Below are the code and all the weights of a small trained network. Each question names an input and a class and asks about switching units off, where a switched-off unit gives its printed mean instead of its output.

import numpy as np


def w(rows, s, z=0):
    codes = np.array(rows[::2]) - 128.0
    scale = np.full(codes.shape[1], s)
    scale[-1] = z or s
    return codes * scale


def norm(h):
    return h / np.sqrt((h * h).mean(-1, keepdims=True) + 1e-5)


def f(y):
    return np.maximum(y, 0)


def log_softmax(a):
    a = a - a.max(-1, keepdims=True)
    return a - np.log(np.exp(a).sum(-1, keepdims=True))


def net(x, mask):
    res = np.array(x, float).reshape(1, 6) / 4 @ E
    u = 0
    for l in range(4):
        y = f(norm(res) @ A[l][:, :-1].T + A[l][:, -1])
        res = res + np.where(mask[u : u + 10], y, B[l][:, -1]) @ B[l][:, :-1]
        u += 10
    return log_softmax(norm(res)[-1] @ U[:, :-1].T + U[:, -1])


A, B = {}, {}
E = w([
[125,130,128,131,128,128,119,130],'x0',
[77,133,98,253,146,118,212,164],'x1',
[158,132,165,119,144,75,131,162],'x2',
[73,53,195,116,67,99,170,89],'x3',
[203,162,93,181,19,102,125,85],'x4',
[180,29,117,158,170,104,108,106],'x5',
],0.0037)
A[0] = w([
[66,85,115,60,160,96,139,184,5],'0.n0',
[204,148,187,53,155,99,66,100,242],'0.n1',
[56,100,81,125,156,179,93,97,106],'0.n2',
[173,167,193,127,131,8,178,163,86],'0.n3',
[137,94,115,200,149,121,169,144,119],'0.n4',
[103,149,75,167,152,83,162,220,104],'0.n5',
[150,111,151,148,52,116,134,134,149],'0.n6',
[187,17,111,223,130,173,77,107,102],'0.n7',
[80,108,37,143,83,250,135,3,102],'0.n8',
[117,173,148,155,79,160,120,165,103],'0.n9',
],0.0049,0.0026)
B[0] = w([
[147,146,193,144,170,170,149,108,157],'0.n0',
[82,87,89,180,102,188,159,168,254],'0.n1',
[191,187,204,155,149,89,115,150,160],'0.n2',
[140,136,122,150,116,102,123,220,173],'0.n3',
[103,78,89,119,102,169,110,110,179],'0.n4',
[111,94,120,112,90,208,120,158,182],'0.n5',
[153,133,157,150,162,195,153,75,185],'0.n6',
[83,169,98,89,151,76,113,119,199],'0.n7',
[175,134,171,150,125,50,140,254,201],'0.n8',
[97,131,94,93,152,141,148,98,162],'0.n9',
],0.0061,0.0047)
A[1] = w([
[17,97,214,137,48,5,219,6,93],'1.n0',
[56,109,92,241,170,118,149,91,2],'1.n1',
[120,188,113,93,137,80,152,151,103],'1.n2',
[159,170,111,156,83,69,117,38,38],'1.n3',
[187,46,90,122,158,2,83,96,68],'1.n4',
[138,103,158,218,105,110,155,235,159],'1.n5',
[69,206,163,57,67,98,218,166,188],'1.n6',
[171,85,137,14,90,155,8,139,6],'1.n7',
[94,122,60,160,152,205,136,82,160],'1.n8',
[164,7,150,168,207,127,98,117,114],'1.n9',
],0.005,0.0015)
B[1] = w([
[199,100,98,160,198,157,38,137,215],'1.n0',
[103,77,172,106,51,168,187,155,172],'1.n1',
[150,120,48,124,101,160,131,138,147],'1.n2',
[122,211,184,129,131,122,165,83,151],'1.n3',
[77,132,66,101,112,104,165,100,170],'1.n4',
[127,101,175,3,102,63,124,137,253],'1.n5',
[58,64,54,144,179,66,86,80,225],'1.n6',
[42,63,193,141,11,163,151,193,172],'1.n7',
[202,96,102,126,128,146,189,159,179],'1.n8',
[26,186,121,99,132,92,110,99,195],'1.n9',
],0.0052,0.0051)
A[2] = w([
[58,74,254,136,88,102,93,42,150],'2.n0',
[140,128,49,78,114,164,105,145,49],'2.n1',
[139,74,100,121,107,130,153,143,112],'2.n2',
[64,61,143,118,150,48,98,134,149],'2.n3',
[17,175,61,134,149,97,94,73,64],'2.n4',
[87,142,93,67,178,87,68,178,250],'2.n5',
[240,175,87,164,44,125,186,85,127],'2.n6',
[110,182,217,134,180,153,137,135,61],'2.n7',
[83,153,115,97,77,175,31,113,83],'2.n8',
[199,148,167,149,8,50,122,70,163],'2.n9',
],0.0053,0.0017)
B[2] = w([
[207,144,49,149,192,152,114,203,224],'2.n0',
[190,106,140,172,168,123,153,87,174],'2.n1',
[54,162,189,24,103,236,60,128,183],'2.n2',
[192,205,117,135,75,163,153,124,253],'2.n3',
[151,89,72,111,72,123,226,1,179],'2.n4',
[181,183,128,164,78,70,130,72,249],'2.n5',
[55,154,231,139,193,175,94,89,185],'2.n6',
[41,195,180,127,151,107,163,38,142],'2.n7',
[78,111,82,177,112,85,238,178,174],'2.n8',
[19,196,200,143,186,130,123,110,195],'2.n9',
],0.0044,0.0055)
A[3] = w([
[149,132,97,58,92,141,183,78,191],'3.n0',
[136,159,165,147,102,83,176,168,162],'3.n1',
[98,126,143,62,221,144,167,110,44],'3.n2',
[141,204,170,122,120,94,101,144,251],'3.n3',
[120,81,178,127,142,111,63,154,141],'3.n4',
[77,94,91,107,159,77,114,126,143],'3.n5',
[127,184,224,52,146,117,148,137,189],'3.n6',
[160,168,134,114,75,118,138,177,177],'3.n7',
[98,104,100,80,116,100,108,96,80],'3.n8',
[253,136,95,134,181,190,67,141,87],'3.n9',
],0.0068,0.0014)
B[3] = w([
[203,80,135,115,122,220,144,57,249],'3.n0',
[130,123,133,68,109,128,37,147,218],'3.n1',
[117,193,230,179,63,147,48,28,193],'3.n2',
[111,67,160,102,192,87,83,123,240],'3.n3',
[183,210,32,168,169,85,173,154,171],'3.n4',
[191,225,67,233,52,93,158,197,175],'3.n5',
[119,109,119,115,126,135,79,26,254],'3.n6',
[142,5,143,46,217,21,114,69,243],'3.n7',
[150,223,136,150,193,44,217,122,174],'3.n8',
[233,103,142,216,253,175,93,190,188],'3.n9',
],0.0039,0.0037)
U = w([
[41,218,236,171,161,143,98,36,121],'0',
[57,65,130,94,41,158,178,254,129],'1',
[170,175,35,162,81,108,227,34,95],'2',
[140,125,150,49,144,23,63,150,115],'3',
[218,137,112,226,218,143,109,197,82],'4',
[141,78,142,95,169,161,141,41,254],'5',
],0.0082,0.0034)

Each question gives the input, the list of numbers given to net, and the class t.
The units are the neurons (one row each of A and B). Each row of codes is followed by its name. A weight is (code - 128) times the scale printed after its matrix; where a second scale follows, it is the last column's (A, B and U).
mask holds one flag per neuron, layer by layer. A switched-off neuron (its flag False) gives its mean, the last column of its row in B, instead of its output. The means were averaged over made-up inputs and are rounded, as every weight is.
A unit's drop is (log p(t) with every unit on - log p(t) with that unit switched off) / (log p(t) with every unit on - log p(t) with every unit switched off).
The circuit of an input: a set's keep is (log p(t) with only the set's units on - log p(t) with every unit switched off) / (log p(t) with every unit on - log p(t) with every unit switched off). Starting from the 12 units with the biggest drops (on a tie, the unit counted first), units are removed one at a time, each time the one whose removal leaves the highest keep (on an exact tie, the one counted first), for as long as the keep stays at least 0.8.
units of the circuit, in order: the units of the circuit, biggest drop first
most important unit: the unit with the biggest drop
k most important neurons: the k neurons with the biggest drops, biggest first
top k neurons in layer l: the k neurons of layer l with the biggest drops, biggest first
input [-8,6,-1,-3,4,5], class 5: top 2 neurons in layer 3 : (3.n0; 3.n5)
input [8,-5,-8,5,-1,7], class 3: top 3 neurons in layer 0 : (0.n8; 0.n2; 0.n9)
input [-6,-6,1,7,3,-3], class 4: units of the circuit, in order : (1.n0; 2.n0; 3.n9)
input [4,6,-7,-6,0,-2], class 3: units of the circuit, in order : (0.n8; 0.n1; 1.n5; 3.n7)
input [6,3,0,5,-6,5], class 0: units of the circuit, in order : (1.n9; 3.n2)
input [-2,-8,3,-3,3,-4], class 1: most important unit : 1.n7
input [7,-7,-6,-8,-5,-3], class 4: units of the circuit, in order : (1.n5; 3.n9)
input [7,-7,2,-2,-6,3], class 1: units of the circuit, in order : (1.n7; 0.n1)
input [1,6,8,-8,-1,6], class 3: top 2 neurons in layer 2 : (2.n0; 2.n5)
input [-3,6,-2,-5,-4,-2], class 1: top 2 neurons in layer 2 : (2.n0; 2.n3)
input [-2,6,3,8,8,0], class 0: top 2 neurons in layer 0 : (0.n1; 0.n6)
input [-7,4,2,-7,5,7], class 2: top 2 neurons in layer 1 : (1.n4; 1.n0)
input [-3,-1,-8,0,-8,8], class 0: units of the circuit, in order : (0.n2; 3.n2)
input [3,-4,-7,8,2,-4], class 4: most important unit : 1.n0
input [-2,-5,-6,-2,-6,2], class 0: top 3 neurons in layer 0 : (0.n0; 0.n3; 0.n2)
input [-4,1,2,5,5,0], class 0: 3 most important neurons : (2.n9; 1.n3; 0.n6)
input [-6,7,8,-3,0,0], class 3: 3 most important neurons : (1.n5; 0.n1; 0.n3)
input [8,-4,-5,2,-7,8], class 2: 2 most important neurons : (1.n9; 2.n4)
input [0,2,-8,-8,-3,6], class 3: 3 most important neurons : (0.n8; 0.n2; 2.n5)
input [3,-7,0,6,3,-1], class 1: units of the circuit, in order : (1.n7)
input [6,-7,-3,-7,3,-8], class 2: units of the circuit, in order : (2.n8; 2.n2)
input [-7,-5,-2,-5,-6,-7], class 2: top 3 neurons in layer 0 : (0.n6; 0.n5; 0.n4)
